Below are the code and all the weights of a small trained network. Each question names an input and a class and asks about switching units off, where a switched-off unit gives its printed mean instead of its output.

import numpy as np


def w(rows, s, z=0):
    codes = np.array(rows[::2]) - 128.0
    scale = np.full(codes.shape[1], s)
    scale[-1] = z or s
    return codes * scale


def norm(h):
    return h / np.sqrt((h * h).mean(-1, keepdims=True) + 1e-5)


def f(y):
    return y / 2 * (1 + np.tanh(0.7978845608 * (y + 0.044715 * y**3)))


def log_softmax(a):
    a = a - a.max(-1, keepdims=True)
    return a - np.log(np.exp(a).sum(-1, keepdims=True))


def net(x, mask):
    res = np.array(x, float).reshape(1, 7) / 4 @ E
    u = 0
    for l in range(4):
        y = f(norm(res) @ A[l][:, :-1].T + A[l][:, -1])
        res = res + np.where(mask[u : u + 4], y, B[l][:, -1]) @ B[l][:, :-1]
        u += 4
    return log_softmax(norm(res)[-1] @ U[:, :-1].T + U[:, -1])


A, B = {}, {}
E = w([
[174,99,124,18,89,242,138],'x0',
[134,220,118,75,137,206,140],'x1',
[97,112,161,77,110,55,139],'x2',
[86,123,172,92,182,189,51],'x3',
[149,161,179,82,124,141,148],'x4',
[60,59,165,90,163,165,255],'x5',
[171,131,106,139,151,195,122],'x6',
],0.0069)
A[0] = w([
[89,75,109,110,165,158,254,51],'L0N0',
[184,175,58,110,6,97,3,95],'L0N1',
[219,162,107,181,73,80,251,46],'L0N2',
[112,109,173,192,90,129,150,251],'L0N3',
],0.0073,0.0034)
B[0] = w([
[98,117,155,240,136,104,205,212],'L0N0',
[51,196,116,172,155,61,234,255],'L0N1',
[131,79,2,65,110,99,110,195],'L0N2',
[128,61,129,100,203,178,45,191],'L0N3',
],0.0091,0.0052)
A[1] = w([
[160,177,64,179,45,112,37,103],'L1N0',
[65,136,249,157,212,171,27,248],'L1N1',
[147,117,7,101,59,93,201,87],'L1N2',
[178,54,28,132,3,125,196,138],'L1N3',
],0.0058,0.0014)
B[1] = w([
[182,182,155,226,199,126,114,157],'L1N0',
[73,102,128,51,115,127,28,255],'L1N1',
[38,148,171,10,157,82,72,246],'L1N2',
[169,78,91,82,163,255,61,235],'L1N3',
],0.0076,0.0036)
A[2] = w([
[170,194,77,102,81,74,82,112],'L2N0',
[120,254,139,135,125,189,184,3],'L2N1',
[62,77,157,218,150,165,212,185],'L2N2',
[193,109,113,88,84,167,160,172],'L2N3',
],0.0089,0.0016)
B[2] = w([
[13,112,175,174,196,75,133,191],'L2N0',
[187,188,219,32,111,81,89,203],'L2N1',
[232,244,106,172,123,49,167,254],'L2N2',
[108,24,200,167,154,171,148,162],'L2N3',
],0.011,0.0051)
A[3] = w([
[103,176,153,178,79,191,91,254],'L3N0',
[162,109,55,171,148,65,117,28],'L3N1',
[255,102,148,163,136,129,103,153],'L3N2',
[149,150,145,253,143,60,123,95],'L3N3',
],0.0098,0.00047)
B[3] = w([
[110,165,13,131,212,195,69,133],'L3N0',
[55,208,104,79,116,192,2,196],'L3N1',
[253,152,189,122,47,179,42,158],'L3N2',
[157,174,206,131,45,187,128,254],'L3N3',
],0.0085,0.0067)
U = w([
[232,223,223,248,158,88,234,109],'0',
[134,68,228,129,91,208,107,252],'1',
[117,38,122,53,212,190,78,11],'2',
[254,101,196,60,75,102,54,81],'3',
],0.0055,0.0024)

Each question gives the input, the list of numbers given to net, and the class t.
The units are the neurons (one row each of A and B). Each row of codes is followed by its name. A weight is (code - 128) times the scale printed after its matrix; where a second scale follows, it is the last column's (A, B and U).
mask holds one flag per neuron, layer by layer. A switched-off neuron (its flag False) gives its mean, the last column of its row in B, instead of its output. The means were averaged over made-up inputs and are rounded, as every weight is.
A unit's drop is (log p(t) with every unit on - log p(t) with that unit switched off) / (log p(t) with every unit on - log p(t) with every unit switched off).
The circuit of an input: a set's keep is (log p(t) with only the set's units on - log p(t) with every unit switched off) / (log p(t) with every unit on - log p(t) with every unit switched off). Starting from the 12 units with the biggest drops (on a tie, the unit counted first), units are removed one at a time, each time the one whose removal leaves the highest keep (on an exact tie, the one counted first), for as long as the keep stays at least 0.8.
units of the circuit, in order: the units of the circuit, biggest drop first
unit that matters most: the unit with the biggest drop
k most important neurons of layer l: the k neurons of layer l with the biggest drops, biggest first
drop of u: that unit's drop, to one decimal
input [0,1,7,-7,-5,-3,1], class 2: unit that matters most -> L0N2
input [-8,-4,3,-2,-8,2,7], class 1: units of the circuit, in order -> L3N1, L3N3
input [7,-2,-3,4,1,8,-1], class 0: units of the circuit, in order -> L2N2, L0N0
input [-5,-8,-7,5,-1,6,6], class 3: units of the circuit, in order -> L2N2, L0N1, L3N2, L2N0
input [-2,8,-7,-8,3,-5,1], class 2: units of the circuit, in order -> L0N2, L2N2
input [-5,2,-1,-6,-7,4,-3], class 2: units of the circuit, in order -> L0N2, L0N1, L1N3
input [6,-3,0,6,-8,8,-3], class 0: units of the circuit, in order -> L2N2, L0N0
input [2,-4,8,7,1,8,6], class 0: units of the circuit, in order -> L0N0, L2N2
input [6,7,6,-7,1,5,-8], class 2: 2 most important neurons of layer 1 -> L1N3, L1N2
input [-5,-2,-5,-7,-6,-1,7], class 2: 2 most important neurons of layer 0 -> L0N2, L0N0
input [-8,-5,2,-6,4,-2,-8], class 1: 2 most important neurons of layer 2 -> L2N2, L2N1
input [-6,7,-6,-3,4,3,0], class 3: 2 most important neurons of layer 2 -> L2N1, L2N0
input [-3,6,4,-8,1,-4,-7], class 2: 2 most important neurons of layer 0 -> L0N2, L0N0
input [3,-3,-2,2,-8,-7,-4], class 0: units of the circuit, in order -> L0N1
input [8,-6,0,7,-3,8,6], class 0: 2 most important neurons of layer 0 -> L0N0, L0N2
input [8,-4,2,0,-6,-8,1], class 0: drop of L0N2 -> 0.2
input [5,5,0,-8,1,-2,2], class 2: drop of L0N2 -> 0.3
input [-2,2,-7,6,-6,7,-8], class 0: drop of L2N2 -> 0.7
input [-4,-3,-7,-5,8,2,-1], class 2: drop of L0N2 -> 0.7
input [-1,3,-6,4,1,6,3], class 0: units of the circuit, in order -> L2N2
